Each row is shifted at random along 4 fixed directions that mean nothing.
Known rows, with every way that one mark hangs from another:
boben(nivat pumez savok(guziv(nadepiv(tuli)) pated)): [ 1.56 -1.55  1.75  2.80 -1.56  0.72  0.02  0.03 -0.61  2.04 -0.81  1.04
 -0.45 -0.54  0.21  0.68 -2.75  1.28 -1.13  2.43 -0.85 -0.22  0.79  1.18
 -0.38  1.57 -0.56  0.64  2.19  0.42 -1.30  0.21 -0.11 -1.20 -1.46  0.01
 -0.70 -0.98  0.38 -0.37 -0.57 -0.86  0.00]
logom(pated savok(guziv) tatudep): [-0.22  0.30  0.95 -1.27  0.48 -0.64  0.46 -0.53  0.31 -0.89 -0.23 -1.53
  0.45 -1.19 -1.46  1.53  1.27  0.56  0.07 -2.91  1.78 -1.30 -0.07  0.63
 -0.14 -0.59  0.83 -0.41  0.30 -0.97  1.30 -1.50  0.70 -0.39  0.54  0.04
 -1.11  0.94  0.96  0.72 -0.33 -0.25 -0.02]
nivat(boben(savok) pated tatudep): [-0.14  1.09  3.85 -3.82  0.61 -1.25  2.48  0.05 -0.41 -0.43 -1.22  0.35
 -0.09 -0.60 -2.24  1.63 -2.86 -0.03  1.19  0.45  1.40 -1.75  1.46  0.52
  0.05 -0.56 -0.61  0.60  1.49 -0.53  0.49  0.07 -0.67 -0.51  0.20  2.92
  0.20  0.03  1.51 -2.15 -2.78 -1.90 -3.13]
pumez(boben(tuli(savok(pated)))): [ 0.57  0.05  5.03 -0.62 -0.85  0.52  3.13 -1.31  1.40 -0.06 -2.24  1.58
 -0.68 -1.09 -1.28  0.73 -3.53  1.31  0.81  3.24 -1.19 -0.57  0.83  0.48
  0.28  1.23 -0.49  0.90  1.14  0.48  0.12  1.81 -1.16  0.25 -1.38  2.74
  1.18 -1.03  2.51 -1.37 -3.25 -1.44 -3.60]
pated(savok(guziv(nadepiv nivat))): [ 0.95 -1.30  0.93 -0.15 -0.84  0.79  0.12 -1.61 -0.76  0.37  0.47  0.15
 -0.54 -0.41 -2.21  0.91 -1.54 -0.13  0.03  0.32  0.12 -1.09  0.16  0.17
 -0.28  0.71 -0.49  0.30  0.17  0.88 -0.63  1.39  1.68 -0.61  0.27 -0.72
 -1.23 -0.44  0.63 -0.78  0.37 -1.34  0.25]
logom(pated(savok(guziv(nadepiv))) tatudep): [ 0.39 -1.82  3.00  1.20 -0.71  2.39 -0.81 -1.09 -0.62 -1.12 -0.37  0.03
 -0.19 -0.87 -0.61 -0.11 -0.68 -0.15 -0.02  1.85  0.31  0.16 -1.57  1.41
 -0.55  0.76  1.75  0.71  1.06 -0.10 -0.28  0.23  0.69  0.57  0.54 -0.81
 -1.75  0.30  0.15  0.82 -0.44 -0.97  0.71]
tatudep(tuli(logom(savok(guziv(nadepiv nivat(boben)))) pated)): [ 0.62 -1.20  3.92 -0.32 -1.46  1.78  1.81 -1.92 -0.76 -0.39 -0.30  0.90
 -0.41 -0.69 -1.94  1.08 -2.63  1.15  0.24  1.78 -0.68 -0.37  0.18  0.97
 -0.50  1.16 -0.07  0.21  0.91  1.01 -0.12  2.44  1.39  0.41  0.02  1.31
 -0.04 -1.42  1.99 -0.75 -1.38 -1.23 -1.63]
logom(pated savok tatudep(tuli)): [ 0.61 -0.28  3.71 -1.80  1.11  1.72  2.65 -1.20 -0.18 -0.84 -1.15 -2.16
 -0.88 -0.35 -2.07  0.78 -1.47  0.66 -0.24 -0.64  0.87 -0.09 -1.09  1.95
 -0.17  0.32  0.21 -0.31 -1.27  0.04  0.91  0.46  1.05  2.09  0.86  1.10
  0.06  0.71  1.57  1.05 -0.66 -1.24  0.30]
guziv(nadepiv(tuli) nivat(pated tatudep) savok): [ 0.62 -0.64  5.32 -0.23  0.96  1.21  2.09 -1.20 -0.86  0.12 -0.77 -1.01
 -1.49 -0.37 -1.94  0.52 -2.83  0.51  0.36  0.50  0.03 -1.19  0.56  2.26
 -0.11  1.17 -0.90  0.80 -0.64  0.80 -0.12  1.34 -0.61  1.14 -0.14  1.01
 -0.04 -0.12  1.26 -0.47 -1.29 -2.25 -0.55]
pated(savok(guziv(nadepiv(tuli) nivat(boben(pumez) tatudep)))): [ 0.09 -0.46 -0.69  2.42 -0.68 -1.10 -2.29  0.03 -0.69  0.77  1.08 -1.50
  0.44 -0.50  0.48  1.61  1.03  0.90 -0.53 -2.59  1.67 -1.61  0.67  1.83
 -0.67 -0.26 -0.46 -0.25  1.59 -0.66  0.09 -1.83  0.26 -1.49  0.59 -1.07
 -1.86  0.18 -1.37  0.36  0.56 -0.13  1.55]
logom(tatudep(pated tuli)): [-0.25 -1.25  2.92  1.77  1.01  2.68  0.51  0.46  0.10 -0.11  0.25 -2.85
 -0.24 -0.47  0.89 -0.25  1.02  1.19 -1.66 -0.98 -0.08  1.13 -1.39  2.76
 -0.03 -0.32  0.69 -0.96 -2.27  0.09  1.10 -0.84  0.80  2.95  0.95 -0.80
  0.23  1.41 -0.48  3.11  0.87  0.27  2.05]
boben(guziv nivat(pated tatudep) pumez savok tuli(logom)): [ 1.20 -0.72  1.85 -0.45 -1.21 -0.50  0.29  0.93 -2.00  3.24  0.24  0.35
  0.64 -0.35 -0.76  2.47 -3.15  0.56 -1.72  0.66  0.37 -1.07  2.17  1.94
 -1.08  0.17 -1.46 -0.18  2.38 -0.29 -0.72 -1.07  1.34 -1.15 -0.87  0.28
 -0.30 -0.88  0.02 -1.40  0.01 -1.29  0.23]
pumez(boben(guziv nivat tuli(logom(tatudep) pated(savok)))): [ 0.29 -0.65  1.85  3.31 -1.45  0.34 -1.39 -0.36 -0.55  1.67  0.30 -0.45
  1.00 -1.01  1.09  1.54  0.26  1.47 -1.16 -0.12  0.48 -0.87  0.73  1.75
 -1.39  0.37  0.16 -0.34  2.40 -0.76  0.09 -1.97  0.43 -0.54 -0.80 -0.94
 -0.43 -1.02 -0.25  0.66  0.19  0.19  1.07]
guziv(nadepiv(tuli(logom(tatudep))) nivat(boben savok)): [ 0.59 -0.18  2.90  0.67 -0.53  0.96  0.47 -1.84 -1.00 -0.49 -0.65  0.73
 -0.97  0.22 -1.01  0.57 -2.44 -0.20  0.94  1.81  0.92 -1.15 -0.23  1.02
 -0.93  1.82  0.09  0.88  2.25  0.18 -0.93  1.27 -0.55  0.09  0.23  1.04
 -1.01 -1.61  0.71 -0.92 -1.50 -1.26 -0.65]
nadepiv(guziv(nivat(boben pated savok))): [-1.05 -0.96  1.26  2.49 -1.30  0.02 -1.84  0.62 -1.54 -0.82  0.67  2.45
  0.44 -0.18  1.93  0.20  1.11 -0.90  0.63  1.55  0.49 -0.76  0.25 -0.36
 -0.87 -0.10  2.20  0.98  3.60 -0.89 -0.95 -0.55 -0.86 -1.34 -0.35 -0.19
 -2.09 -0.60 -0.25 -0.97 -0.36 -0.04 -0.83]
nivat(boben(guziv pumez) tatudep(pated tuli(logom savok))): [-0.13  0.35  1.76 -1.27 -0.82 -0.55  0.29  0.57 -0.51  1.00  1.09 -1.53
  1.11 -0.99 -0.59  2.64 -0.42  1.79 -1.24 -2.40  0.38 -0.58  1.40  2.32
 -0.61 -1.37 -0.49 -1.49  0.51 -0.60  1.14 -0.88  2.16  0.00  0.81  0.59
  0.28  0.44  0.01  0.64 -0.13  0.21 -0.15]
tuli(logom(pated tatudep) savok(guziv(nivat(boben nadepiv)))): [-0.17  0.18  2.43  0.25 -0.84  0.38 -0.48 -0.88 -0.65 -1.65  0.22 -0.21
  0.38 -1.07 -0.87  1.21  0.79  0.55  0.72 -0.99  1.35 -1.02  0.13  1.10
 -0.82  0.38  1.20 -0.18  1.60 -0.57  0.31 -0.40  0.17 -0.49  1.16  0.05
 -1.17 -0.44  0.56  0.53 -0.94 -0.23 -0.15]
tuli(logom pated(savok(guziv))): [ 0.10 -0.35 -0.29  0.51 -1.89  0.26 -1.28 -0.47 -0.63  0.08  0.82  0.81
  0.81 -0.58 -0.46  1.27 -0.04  0.13  0.09 -0.40  0.14 -0.65  0.23  0.02
 -1.04  0.54  1.58 -0.49  2.00 -0.54 -0.43 -0.04  2.06 -0.81  0.30 -1.27
 -1.05 -0.54  0.35  0.02  0.55  0.55  0.48]
boben(pumez savok(guziv(nivat) pated)): [ 1.01  0.41  1.30 -0.59 -0.66 -2.44  1.44  0.48  0.92  1.64 -0.51  0.14
  0.31 -1.99 -1.41  2.25 -1.54  2.03 -0.54 -1.38 -0.40 -1.42  2.64  0.07
  0.63  0.55 -1.47  0.05  0.58  0.18  0.80 -0.45 -0.37 -2.17 -1.58  0.75
  0.60 -0.05  1.54 -0.91 -1.38 -0.69 -1.99]
nadepiv(tuli(logom(pated tatudep))): [-0.30 -0.60 -1.07  2.44 -1.29  1.55 -2.02 -0.30 -1.53 -0.10  0.47  0.88
  0.29  1.22  1.57 -0.02  0.04 -0.84 -0.53  1.43  1.14 -0.27 -1.45  0.78
 -1.26  1.23  2.41 -0.12  3.18 -1.26 -1.26 -1.04  0.32 -0.23  0.01 -0.55
 -2.20 -1.33 -0.91  0.88  0.66  0.91  1.70]
tatudep(pated tuli(logom(savok(guziv(nadepiv nivat(boben)))))): [-0.07 -0.72  0.18  2.63 -2.26 -0.16 -0.78 -0.62 -0.56  0.59  0.51  1.38
  0.97 -0.37  0.32  1.40 -0.17  1.17 -0.42  0.88  0.46 -1.37  0.19 -0.27
 -0.65  0.84  0.75 -0.27  3.61 -0.56 -0.24 -0.21  0.29 -1.65 -0.94  0.87
 -1.30 -2.26  0.75 -0.47 -0.80  0.36 -1.13]
tuli(logom pated(savok(guziv(nadepiv nivat)))): [ 0.71  0.29  1.18  0.31 -0.91 -1.17 -0.29 -0.97 -0.12  0.71  0.35 -0.60
  0.59 -1.40 -1.67  1.56 -0.42  1.66  0.47 -2.10 -0.01 -1.58  1.53  0.31
 -0.48  0.75 -0.59 -0.24  0.73  0.04  0.57 -0.08  0.56 -1.36 -0.47 -0.56
  0.19 -0.84  1.02 -0.47 -0.49 -0.52 -0.33]
boben(nivat pumez tuli): [ 0.65 -0.17 -1.52  4.45 -0.71 -1.34 -2.09  1.57  0.01  2.49 -0.05 -0.61
  0.94 -0.46  2.77  0.41  1.32  1.67 -1.63 -0.97 -0.21  0.12  1.07  0.91
 -0.19  0.52 -1.08 -0.26  1.12 -0.55  0.09 -2.58 -1.50 -1.28 -1.59 -1.04
  0.32 -0.63 -1.29  0.86  0.73  0.75  1.70]
nivat(boben nadepiv(guziv tuli(logom)) pated savok tatudep): [-1.33 -0.47  0.54 -0.34  0.93  0.85 -2.06  0.79 -3.04 -1.19  2.29 -2.91
  0.17  1.23  0.09  0.98  2.80 -1.23  0.43 -3.95  3.24 -1.24 -0.74  2.87
 -2.49 -2.46  1.51 -1.24  1.16 -1.62 -0.58 -2.37  2.28  1.05  3.88 -1.63
 -2.80  1.49 -2.19  0.79  2.08 -0.20  3.50]
nadepiv(guziv(nivat(pated tatudep)) tuli(logom savok)): [-0.56  1.21  0.08 -0.33 -0.09 -1.75 -0.64  0.05 -1.40  0.72  1.21 -0.83
  0.43  0.07 -0.63  2.12  0.63  0.14  0.31 -4.14  1.69 -2.61  1.92  0.99
 -1.22 -0.45  0.38 -0.73  1.84 -1.28  0.15 -1.41  0.74 -1.01  0.23 -0.40
 -1.04 -0.30  0.12 -0.48  0.68  0.30  0.53]
savok(guziv(nivat(nadepiv)) pated): [ 0.19 -0.56  1.43 -0.71 -0.03 -0.24  1.24  0.29  0.09  0.02 -0.32 -0.25
 -0.02 -0.53 -1.11  0.34 -0.90  0.92  0.37 -0.36  0.22 -0.57  0.80  0.52
  0.38  0.10 -0.71  0.15 -0.22  0.22  0.39  0.13 -0.48 -0.48 -0.02  0.82
  0.08  0.11  0.80 -0.63 -1.20 -0.94 -1.39]
nivat(savok(guziv) tatudep): [-0.79  0.18 -1.47 -0.82 -0.96 -1.17 -1.14  0.43 -0.28 -0.21  0.52  1.04
  1.01 -0.30 -0.58  1.62  0.66 -1.15  0.33 -1.31  1.98 -2.07  0.54 -0.50
 -0.31 -0.56  0.93 -0.20  2.52 -1.25 -0.22 -0.95  0.76 -1.45  0.46 -0.26
 -2.16  0.01 -0.07 -0.84 -0.04  0.20 -0.64]
logom(savok(guziv(nivat(nadepiv)) pated) tatudep(tuli)): [ 0.13  0.49 -0.13 -0.37 -0.18 -1.53  0.87  0.07  0.24  0.25 -0.72 -1.04
  0.79 -0.49 -1.36  1.72 -0.38  1.19  0.14 -2.33  2.22 -2.29  0.56  0.55
  0.06  0.30 -0.38 -0.47  1.75 -1.30  0.91 -1.49 -0.51 -1.19 -0.30  1.49
 -0.99 -0.53  1.15 -0.25 -1.50 -0.44 -1.11]
nadepiv(guziv(nivat(boben(pumez) tatudep) savok(pated)) tuli): [-0.40 -0.26 -0.06  0.96 -1.75 -1.12 -1.12  0.09 -1.54  0.65  0.77  2.18
  0.21  0.10  0.45  1.83 -1.68 -0.08 -0.29  0.78  0.67 -1.96  1.57  0.34
 -0.52  0.39  0.79  0.68  3.93 -0.90 -1.03 -0.26  0.00 -2.69 -1.03  0.97
 -2.19 -0.97 -0.05 -1.32 -0.81 -0.09 -1.51]
tatudep(pated tuli(logom savok(guziv(nivat)))): [-0.25  1.33 -0.83  3.23 -1.57 -2.87 -0.83  0.70  1.40  1.70  0.20 -0.19
  1.84 -1.61  1.14  2.10  2.03  2.68 -0.60 -3.60  0.27 -1.80  1.93 -0.25
 -0.01  0.58  0.10 -1.27  2.22 -1.21  1.50 -2.01 -0.91 -1.65 -1.88 -0.01
  0.54 -1.41  1.00  0.72 -0.40  1.90 -0.88]
savok(guziv(nadepiv(tuli) nivat) pated): [ 0.50 -1.15  3.29  1.60  0.63  0.57  1.55 -0.49  0.81  0.65 -0.79 -1.44
 -0.90 -0.93 -0.40 -0.10 -0.65  2.02 -0.11 -0.81 -0.69 -0.08  0.50  1.82
  0.45  0.70 -1.14  0.30 -1.42  0.95  0.88  0.26 -1.03  0.88 -0.60  0.21
  0.68  0.34  0.93  0.44 -0.81 -0.97 -0.53]
savok(guziv(nadepiv(tuli) nivat(boben tatudep)) pated): [-1.17  0.54 -3.35  0.19 -0.43 -2.66 -1.74  0.17 -0.82  0.88  1.32 -0.72
  1.28  0.41 -0.32  2.27  1.55  0.45  0.11 -3.96  3.19 -3.93  1.56  0.07
 -0.12 -1.13 -0.68 -0.83  2.72 -1.67  0.39 -2.90 -0.21 -3.30  0.08  0.63
 -2.73 -0.91 -0.83 -0.88  0.00 -0.03 -0.49]
nivat(nadepiv(tuli(logom)) tatudep): [-0.53  1.19 -4.23  0.24 -1.22 -1.64 -2.36  0.73 -1.70  0.70  0.65  0.76
  1.29  2.15  0.63  0.70 -0.44 -1.15  0.51 -0.51  2.74 -2.02  0.07 -0.14
 -1.32  0.07  0.49 -0.47  4.61 -2.22 -1.37 -1.85 -0.32 -2.02  0.28  0.79
 -1.99 -1.87 -1.51 -1.26 -0.16  0.86  0.54]
logom(savok(guziv pated) tatudep(tuli)): [-0.49 -0.33  0.71  2.80  0.43  0.01 -0.63  0.53  1.28 -0.32  0.03 -2.68
  0.68 -1.65  0.90  1.15  3.46  1.69 -1.01 -3.92  1.32 -0.66 -0.64  1.75
 -0.21 -0.23  1.23 -1.18 -0.22 -1.13  1.69 -2.80  0.19  0.89  0.50 -1.43
 -0.90  1.24  0.19  2.81  0.60  1.01  1.67]
savok(guziv(nivat(tatudep)) pated): [-0.67 -0.70 -0.17  0.40 -0.41 -0.03 -0.43  0.54 -0.18  0.13  1.09 -0.04
  0.37 -0.77 -0.23  1.30  0.98  0.14 -0.63 -1.74  0.93 -1.54  0.94  0.43
  0.24 -0.07  0.49 -0.43  0.21 -0.31  0.30 -1.04  0.54 -0.92  0.16 -0.84
 -1.39  0.33  0.02  0.37  0.41  0.04 -0.12]

Rows:
[-0.70 -1.18  1.03  3.42 -1.21  1.73 -1.71 -0.06 -0.93 -1.37  0.41 -0.36
  0.77 -0.36  1.46  0.38  1.95  0.46 -0.42 -0.17  1.40 -0.40 -1.24  1.61
 -0.84  0.19  1.94 -0.35  2.14 -1.03 -0.01 -1.24  0.22  0.26  0.91 -0.54
 -2.16 -0.28 -0.45  1.80  0.00  0.54  1.28]
logom(savok(guziv(nivat(boben nadepiv))) tatudep(tuli(pated)))
[ 0.67 -2.72  6.64  1.25  0.46  4.88  1.48 -1.01 -1.24 -0.64 -0.47 -1.37
 -1.93 -0.59 -0.92 -0.44 -1.74  0.23 -0.46  1.32 -0.69  1.03 -0.88  3.65
 -0.73  0.75  0.39  0.43 -2.03  1.56 -0.66  1.99  1.61  3.51  1.65 -1.39
 -0.39  1.30  0.51  1.50  0.51 -1.79  1.74]
boben(nivat(savok(guziv(nadepiv(tuli(pated)))) tatudep))
[ 0.41 -2.55  3.10 -0.01 -0.98  4.71  0.42 -2.30 -1.82 -1.28  0.06  0.43
 -1.18  0.52 -1.57 -0.08 -2.43 -1.04 -0.34  2.85  0.00  0.22 -2.07  2.02
 -1.03  0.91  1.88  0.44  0.70  0.55 -1.49  2.18  3.01  1.67  1.32 -0.54
 -2.53  0.10  0.49  0.86  0.41 -1.25  1.30]
logom(savok(guziv(nadepiv(tuli(pated)))) tatudep)
[-0.02 -0.37  3.79 -3.32  0.64 -0.04  2.54 -0.57 -0.30  0.36  0.22 -1.52
 -0.14 -1.11 -3.44  2.22 -1.68  0.93  0.03 -1.59  1.34 -2.44  1.66  1.06
  0.11 -1.47 -1.80 -0.31 -0.77  0.34  0.70  0.28  1.25 -0.53  0.81  1.44
 -0.26  0.59  1.17 -1.17 -1.22 -2.23 -1.94]
pumez(boben(nivat(savok(guziv(nadepiv)) tatudep(pated))))
[ 0.19 -1.56  3.09  2.69 -2.20  2.79  0.29 -0.34  0.24  0.03 -0.05  1.44
  0.09 -0.86  0.79  0.26 -0.89  0.84 -0.95  2.45 -1.66  1.23 -0.80  1.12
 -0.59  1.35  2.07 -0.39  1.20  0.41 -0.38  1.57  1.54  1.72 -0.23 -0.53
 -0.03 -0.67  1.04  1.33  0.00  0.94 -0.10]
tatudep(pated tuli(logom savok(guziv)))
[-1.00  0.09 -0.51  1.84  0.57 -1.13 -2.61  2.10 -1.33  0.11  0.91 -2.75
  1.48  0.28  1.54  0.50  2.87  0.26 -0.07 -3.83  2.53 -1.08 -0.35  2.15
 -1.35 -1.94  0.99 -0.90  1.77 -2.37  0.64 -3.72 -0.18  0.23  1.34 -1.04
 -1.44  1.17 -1.91  1.00  0.86  0.53  2.41]
nivat(nadepiv(guziv) pated(savok) tatudep(tuli))
[ 0.25 -1.39  2.12 -0.10 -0.98  1.80  0.34 -1.28 -1.08  0.74  0.78 -0.22
 -0.08 -0.45 -2.04  1.72 -1.37  0.15 -0.96 -0.24  0.34 -1.83  0.59  1.41
 -0.22  0.14 -0.32 -0.49  0.25  0.39 -0.32  0.69  2.24 -0.03  0.35 -0.36
 -1.66 -0.43  0.53  0.21  0.48 -1.23  0.36]
boben(tuli(savok(guziv(nadepiv nivat(tatudep(pated))))))
[ 0.66  0.47  3.52  0.83 -0.41 -0.48  0.74  0.11 -0.43  0.75 -1.77  0.14
  0.29 -0.60  0.03  0.03 -1.68  1.64  0.68  0.24 -0.67 -0.03  1.48  1.20
 -0.49  0.12 -0.84  0.62  1.41 -0.34  0.33  0.01 -1.37  0.08 -1.13  1.27
  1.43 -0.52  1.06 -0.66 -1.73 -0.70 -1.23]
boben(nivat(nadepiv(guziv)) tuli(pated savok))
[ 0.08  1.19  1.63  0.88 -0.15 -1.44  0.76 -0.55  0.98  0.89 -0.12 -1.59
  0.39 -1.43 -0.72  2.08  0.44  2.14 -0.23 -3.94  0.81 -1.73  1.57  1.22
 -0.20  0.63 -0.06 -0.88  0.54 -0.62  1.52 -1.13 -0.01 -0.21 -0.60  0.07
  0.37 -0.18  1.30  0.99 -0.47  0.71 -0.40]
nadepiv(tuli(logom(tatudep(pated)) savok(guziv(nivat))))
[ 1.15 -1.88  3.08  0.82 -0.36  1.95  0.00  0.21 -1.10  0.88  0.72 -1.03
 -0.62 -1.48 -1.27  1.35 -1.09  0.82 -1.71  0.08 -0.32 -0.36  0.80  2.24
 -0.40  0.31 -0.53 -0.19 -0.76  0.86 -0.68 -0.11  1.83 -0.08  0.75 -1.72
 -0.99  0.85 -0.19  0.98  0.75 -1.40  1.67]
boben(nivat(tatudep) pumez savok(guziv(nadepiv) pated))
[ 1.09 -0.24  5.95 -0.08  1.49  1.31  2.85 -1.44  0.13 -0.12 -1.48 -2.35
 -1.73 -0.83 -1.78 -0.07 -1.98  1.82  0.78 -0.86 -0.86 -0.04  0.50  2.44
 -0.02  0.96 -1.55  0.46 -2.44  1.31  0.71  1.61 -0.69  2.18  0.15  0.60
  1.62  0.54  1.68  0.39 -1.21 -2.04 -0.10]
guziv(nadepiv(tuli(pated)) nivat(savok))
[-1.29  0.89 -5.66  3.01 -2.39 -4.65 -4.83  1.86 -0.96  1.30  0.86  1.55
  3.11  0.43  2.74  1.95  2.63  0.21  0.53 -2.13  3.00 -3.45  1.25 -0.97
 -0.85 -1.08  0.85 -0.22  7.23 -3.43 -0.51 -4.45 -1.80 -5.47 -1.31  0.65
 -3.67 -1.77 -1.91 -1.70 -0.71  1.02 -0.63]
nivat(boben(pumez) pated savok(guziv(nadepiv(tuli))))
[ 0.38  0.05  1.16  1.19 -1.13 -1.38  0.13  0.51  0.31  0.58 -0.92  0.72
  0.76 -0.70 -0.03  0.48 -1.34  1.22  0.60  0.65  0.38 -0.78  0.80 -0.18
  0.05  0.66  0.09  0.57  2.50 -0.73  0.28 -0.43 -1.45 -1.39 -1.22  1.24
  0.10 -0.74  0.90 -1.06 -2.00 -0.27 -1.99]
tatudep(pated(savok(guziv(nivat(nadepiv)))))
[ 0.99 -0.61  5.17 -0.42  0.87  0.39  3.13 -0.59  1.27  0.35 -0.86 -1.44
 -1.24 -2.31 -2.10  1.16 -0.97  1.91 -0.34 -1.32 -0.94 -0.18  1.32  1.36
  0.53  0.60 -1.11  0.03 -2.48  1.47  1.23  0.82  0.26  1.20 -0.15 -0.16
  1.37  1.13  2.22  0.49 -0.71 -1.27 -0.92]
boben(savok(guziv(nivat) pated))
[ 0.25 -2.30  0.03  3.23 -1.45  1.77 -1.20 -0.29 -1.09  1.62  0.73  1.16
  0.03  0.41  1.47 -0.05 -0.19 -0.34 -1.65  2.12 -0.71  0.47 -0.33  0.89
 -0.47  0.53  0.00  0.19  1.06  0.55 -0.94  0.06  0.85  0.23 -0.83 -1.19
 -1.23 -0.89 -0.69  0.25  1.47  0.00  1.34]
boben(guziv(nivat) tuli)
[ 0.69 -0.60  3.48  0.31 -0.79  0.46  1.86 -0.58  0.68  0.56 -1.04 -0.14
  0.21 -1.05 -1.14  0.68 -2.01  1.99 -0.16  0.87 -0.78  0.16 -0.02  0.96
 -0.21  0.74 -0.15 -0.06  0.90  0.22  0.78  0.94  0.27  0.78 -0.81  1.47
  1.00 -0.75  1.85 -0.20 -1.78 -0.44 -1.73]
tatudep(pated tuli(logom(savok(guziv(nadepiv)))))
[-0.02 -0.35  0.28  5.81 -1.29 -1.67 -2.64  0.71  0.32  2.16  0.33 -0.42
  1.54 -1.37  2.44  1.29  2.90  2.22 -0.83 -1.25  0.58 -1.73  1.25  0.76
 -1.21  0.12 -0.55 -0.45  3.38 -1.23  0.12 -3.59 -1.86 -2.10 -1.59 -1.15
 -0.64 -1.69 -0.69  0.28 -0.10  0.48  0.82]
pumez(boben(guziv(nadepiv) nivat(savok(pated)) tuli(logom)))
[-0.19 -0.81  1.36  3.73 -1.36  1.02 -0.71 -0.16  0.78 -0.09 -0.07  0.36
  0.39 -1.50  1.06  1.01  1.21  1.07 -0.90 -0.60  0.09 -0.84 -0.04  1.02
  0.07  1.46  1.60 -0.39  1.18 -0.44  0.42 -0.68 -0.15  0.15 -0.68 -1.04
 -1.24 -0.40  0.74  1.91 -0.01  0.85  0.32]
logom(tatudep(tuli(savok(guziv(nivat) pated))))
[-0.42  0.68 -1.54  1.82 -1.26 -1.02 -1.89 -0.17 -1.13  0.36  0.71  0.44
  0.84  0.50  1.08  0.89  1.15  0.28  0.19 -1.75  0.69 -0.98  0.35 -0.01
 -1.66 -0.07  1.76 -0.42  3.49 -1.61 -0.48 -1.34  0.80 -1.19 -0.44 -0.62
 -1.16 -0.88 -0.08  0.04  0.72  1.47  0.91]
nadepiv(guziv tuli(logom(savok) pated))
[-0.33 -1.48  1.88 -0.13 -1.14  1.32  0.80  0.48 -1.09  0.68  0.64  1.01
  0.27  0.00 -0.38  1.04 -1.78 -0.16 -0.74  0.95  0.31 -0.60  0.42  1.35
 -0.27  0.70  0.52 -0.19  1.01  0.13 -0.22  0.66  1.03  0.58 -0.03  0.41
 -0.75 -0.71  0.51 -0.56 -0.19 -0.41 -0.81]
savok(guziv(nivat(pated tatudep(tuli(logom)))))
[ 0.29 -0.41  1.87  0.33 -0.13  0.60 -0.15 -1.10  0.50 -0.58  0.17 -1.02
 -0.12 -1.39 -1.32  0.58  1.01  0.73  0.15 -1.60 -0.36 -0.39  0.10  0.84
 -0.17 -0.27 -0.12 -0.31 -0.97  0.54  0.47  0.51  1.11  0.44  0.78 -1.18
 -0.34  0.64  0.49  0.84  0.33 -0.39  0.66]
tuli(savok(guziv(nadepiv)))
[-0.38  0.22 -4.91  2.56 -1.53 -2.32 -4.20  0.11 -0.46  0.81  1.50 -0.14
  1.92 -0.15  0.62  1.40  3.12 -0.15 -0.10 -2.92  2.07 -2.50  0.15 -1.05
 -0.84 -0.64  0.73 -0.78  3.38 -1.81 -0.34 -2.89  0.68 -3.19 -0.06 -1.92
 -2.89 -0.84 -1.46  0.01  1.44  1.03  1.78]
pated(savok(guziv(nadepiv)))
[ 0.49 -0.20  3.73  0.25 -0.28  0.56  1.26 -0.32  0.11 -0.61 -0.52 -0.59
 -0.03 -1.28 -1.15  0.69 -1.03  1.28  0.13 -0.01  0.34 -0.15  0.14  1.20
 -0.44  0.98  0.62  0.19  0.77 -0.15  0.59  0.15 -0.19  0.49  0.10  0.59
  0.31 -0.06  1.37  0.38 -1.66 -0.43 -0.90]
tuli(logom(savok(guziv(nivat(nadepiv))) tatudep(pated)))
